Below is a small trained network, with its code and all its weights. Each question gives an input and a target symbol and asks what happens when units are switched off, that is, made to give their printed mean instead of their output.

import numpy as np


def w(rows, s, z=0):
    codes = np.array(rows[::2]) - 128.0
    scale = np.full(codes.shape[1], s)
    scale[-1] = z or s
    return codes * scale


def norm(h):
    return h / np.sqrt((h * h).mean(-1, keepdims=True) + 1e-5)


def softmax(a):
    e = np.exp(a - a.max(-1, keepdims=True))
    return e / e.sum(-1, keepdims=True)


def log_softmax(a):
    a = a - a.max(-1, keepdims=True)
    return a - np.log(np.exp(a).sum(-1, keepdims=True))


def net(x, mask):
    ids = ['ΔΘΣΨαλμξπω'.index(c) for c in x.split()]
    T = len(ids)
    res = E[ids] + P[:T]
    u = 0
    for l in range(3):
        r = norm(res)
        for j in range(2):
            rows = slice(3 * j, 3 * j + 3)
            q, k, v = (r @ M[l][rows].T for M in (Q, K, V))
            z = softmax(np.where(np.tri(T) > 0, q @ k.T / 3**0.5, -1e9)) @ v
            o = O[l][rows]
            res = res + np.where(mask[u + j], z, o[:, -1]) @ o[:, :-1]
        u += 2
    return log_softmax(norm(res)[-1] @ U[:, :-1].T + U[:, -1])


Q, K, V, O = {}, {}, {}, {}
E = w([
[3,186,121,146,120],'Δ',
[2,195,135,186,94],'Θ',
[175,135,153,101,53],'Σ',
[176,134,155,100,52],'Ψ',
[164,135,166,105,45],'α',
[170,155,154,128,33],'λ',
[214,116,152,106,63],'μ',
[30,184,134,141,225],'ξ',
[153,143,68,59,119],'π',
[167,84,127,58,155],'ω',
],0.002)
P = w([
[56,2,66,148,56],'0',
[89,29,91,132,65],'1',
[102,52,104,129,75],'2',
[111,81,126,122,71],'3',
[122,97,139,112,73],'4',
[127,113,148,108,82],'5',
[136,131,160,100,86],'6',
[144,145,164,98,99],'7',
[147,164,174,92,111],'8',
[161,188,185,86,126],'9',
[156,200,190,88,141],'10',
[158,216,193,89,160],'11',
],0.0016)
Q[0] = w([
[33,188,168,231,224],'L0H1',
[20,22,37,210,203],'L0H1',
[241,208,235,9,30],'L0H1',
[224,247,225,27,24],'L0H2',
[242,197,236,48,1],'L0H2',
[200,10,106,110,93],'L0H2',
],0.0059)
K[0] = w([
[36,207,37,151,30],'L0H1',
[42,39,11,85,51],'L0H1',
[241,217,223,136,228],'L0H1',
[202,230,210,85,205],'L0H2',
[203,253,190,20,228],'L0H2',
[138,82,38,7,225],'L0H2',
],0.0054)
V[0] = w([
[200,145,156,225,85],'L0H1',
[155,215,92,244,46],'L0H1',
[218,36,169,49,207],'L0H1',
[161,162,36,28,128],'L0H2',
[160,122,221,202,58],'L0H2',
[157,202,105,253,188],'L0H2',
],0.003)
O[0] = w([
[150,48,111,125,160,154],'L0H1',
[201,80,64,90,179,137],'L0H1',
[42,85,154,252,35,147],'L0H1',
[169,190,18,99,131,165],'L0H2',
[118,74,176,176,203,176],'L0H2',
[174,53,156,121,73,1],'L0H2',
],0.0042,0.0038)
Q[1] = w([
[143,67,54,24,213],'L1H1',
[93,202,17,59,1],'L1H1',
[201,222,218,113,222],'L1H1',
[125,231,175,142,146],'L1H2',
[109,222,34,194,19],'L1H2',
[195,113,230,82,238],'L1H2',
],0.0057)
K[1] = w([
[182,13,131,83,63],'L1H1',
[28,188,1,2,128],'L1H1',
[220,209,202,131,64],'L1H1',
[140,235,129,137,76],'L1H2',
[17,85,86,78,73],'L1H2',
[230,199,201,189,130],'L1H2',
],0.0057)
V[1] = w([
[6,88,84,83,139],'L1H1',
[138,137,234,205,157],'L1H1',
[241,32,105,144,135],'L1H1',
[182,209,188,90,206],'L1H2',
[75,162,60,21,56],'L1H2',
[167,143,39,113,50],'L1H2',
],0.0016)
O[1] = w([
[111,151,203,33,96,254],'L1H1',
[186,49,197,203,128,48],'L1H1',
[94,209,126,251,139,85],'L1H1',
[27,110,154,74,110,63],'L1H2',
[133,113,149,208,223,192],'L1H2',
[140,71,178,232,153,128],'L1H2',
],0.0018,0.00053)
Q[2] = w([
[122,67,14,219,25],'L2H1',
[121,1,82,156,225],'L2H1',
[147,240,183,26,194],'L2H1',
[201,28,211,28,172],'L2H2',
[91,113,149,226,219],'L2H2',
[175,217,82,45,37],'L2H2',
],0.0046)
K[2] = w([
[47,96,56,165,11],'L2H1',
[157,8,33,121,154],'L2H1',
[198,208,220,171,211],'L2H1',
[153,163,207,113,252],'L2H2',
[234,16,195,174,72],'L2H2',
[54,253,79,50,94],'L2H2',
],0.0051)
V[2] = w([
[161,14,23,96,42],'L2H1',
[235,182,208,152,104],'L2H1',
[3,106,147,112,104],'L2H1',
[191,34,124,134,143],'L2H2',
[24,126,83,92,203],'L2H2',
[43,67,129,145,75],'L2H2',
],0.0021)
O[2] = w([
[234,189,195,60,71,72],'L2H1',
[29,53,130,62,134,2],'L2H1',
[143,197,181,180,182,193],'L2H1',
[209,115,179,146,210,73],'L2H2',
[68,2,141,134,85,245],'L2H2',
[67,126,167,187,191,141],'L2H2',
],0.002,0.0011)
U = w([
[121,169,194,91,140,25],'Δ',
[127,211,155,136,231,12],'Θ',
[108,75,55,167,186,50],'Σ',
[74,22,53,188,153,77],'Ψ',
[51,7,240,90,209,123],'α',
[238,3,91,18,238,133],'λ',
[244,146,251,246,213,254],'μ',
[147,85,247,14,30,215],'ξ',
[232,238,12,9,77,180],'π',
[18,246,181,236,7,111],'ω',
],0.0059,0.0042)

Each question gives the input, a string of symbols that net reads in full, and the target symbol t.
The units are the heads (3 rows each of Q, K, V and O). Each row of codes is followed by its name. A weight is (code - 128) times the scale printed after its matrix; where a second scale follows, it is the last column's (O and U).
mask holds one flag per head, layer by layer. A switched-off head (its flag False) gives its mean, the last column of its rows in O, instead of its output. The means were averaged over made-up inputs and are rounded, as every weight is.
A unit's drop is (log p(t) with every unit on - log p(t) with that unit switched off) / (log p(t) with every unit on - log p(t) with every unit switched off).
The circuit of an input: a set's keep is (log p(t) with only the set's units on - log p(t) with every unit switched off) / (log p(t) with every unit on - log p(t) with every unit switched off). Starting from all 6 units, units are removed one at a time, each time the one whose removal leaves the highest keep (on an exact tie, the one counted first), for as long as the keep stays at least 0.8.
circuit, biggest first: the units of the circuit, biggest drop first
which heads matter: for each layer, one digit per head in row order, 1 if its drop is at least 0.15 and else 0, layers parted by /
drop when u is switched off: that unit's drop, to one decimal
input λ μ Σ μ μ μ, target μ: circuit, biggest first -> L0H2
input μ Θ ξ λ Δ Ψ π Ψ Θ Ψ, target Ψ: circuit, biggest first -> L2H1; L1H2; L0H1
input Σ α Ψ α μ α α Ψ, target α: circuit, biggest first -> L1H2; L2H1
input μ Θ λ Σ Ψ μ Σ α α ω μ, target ω: which heads matter -> 10 / 00 / 00
input Σ μ Ψ π λ ω, target ω: which heads matter -> 10 / 00 / 00
input λ α Θ Ψ Σ ω λ Ψ μ ξ λ, target ξ: which heads matter -> 01 / 00 / 00
input λ Ψ Δ Θ μ ξ Ψ ξ Ψ Δ Ψ, target ξ: circuit, biggest first -> L0H2; L1H2
input Ψ Ψ α, target α: circuit, biggest first -> L0H2; L1H1
input Σ μ α λ, target μ: which heads matter -> 01 / 10 / 00
input α α Θ μ μ Σ, target μ: which heads matter -> 11 / 00 / 00
input π α ω μ π α, target π: which heads matter -> 01 / 10 / 00
input π Σ μ μ Δ π Θ ω Σ α Σ, target α: which heads matter -> 00 / 00 / 10
input α α Ψ, target α: circuit, biggest first -> L0H2; L1H1
input α α Δ ω ξ ξ μ ξ μ, target ξ: circuit, biggest first -> L0H2
input Θ λ π α Ψ Σ α ξ μ Θ π μ, target π: which heads matter -> 01 / 00 / 00
input μ Σ μ Σ α, target μ: which heads matter -> 11 / 00 / 01
input Θ α Θ Σ ω ξ, target λ: which heads matter -> 10 / 00 / 00
input π Ψ π λ Θ λ μ λ α Σ ξ μ, target ξ: circuit, biggest first -> L0H2; L1H2
input π μ Δ ω Δ π, target ω: drop when L0H1 is switched off -> 0.9
input Ψ α α μ π λ, target π: drop when L0H2 is switched off -> 0.2
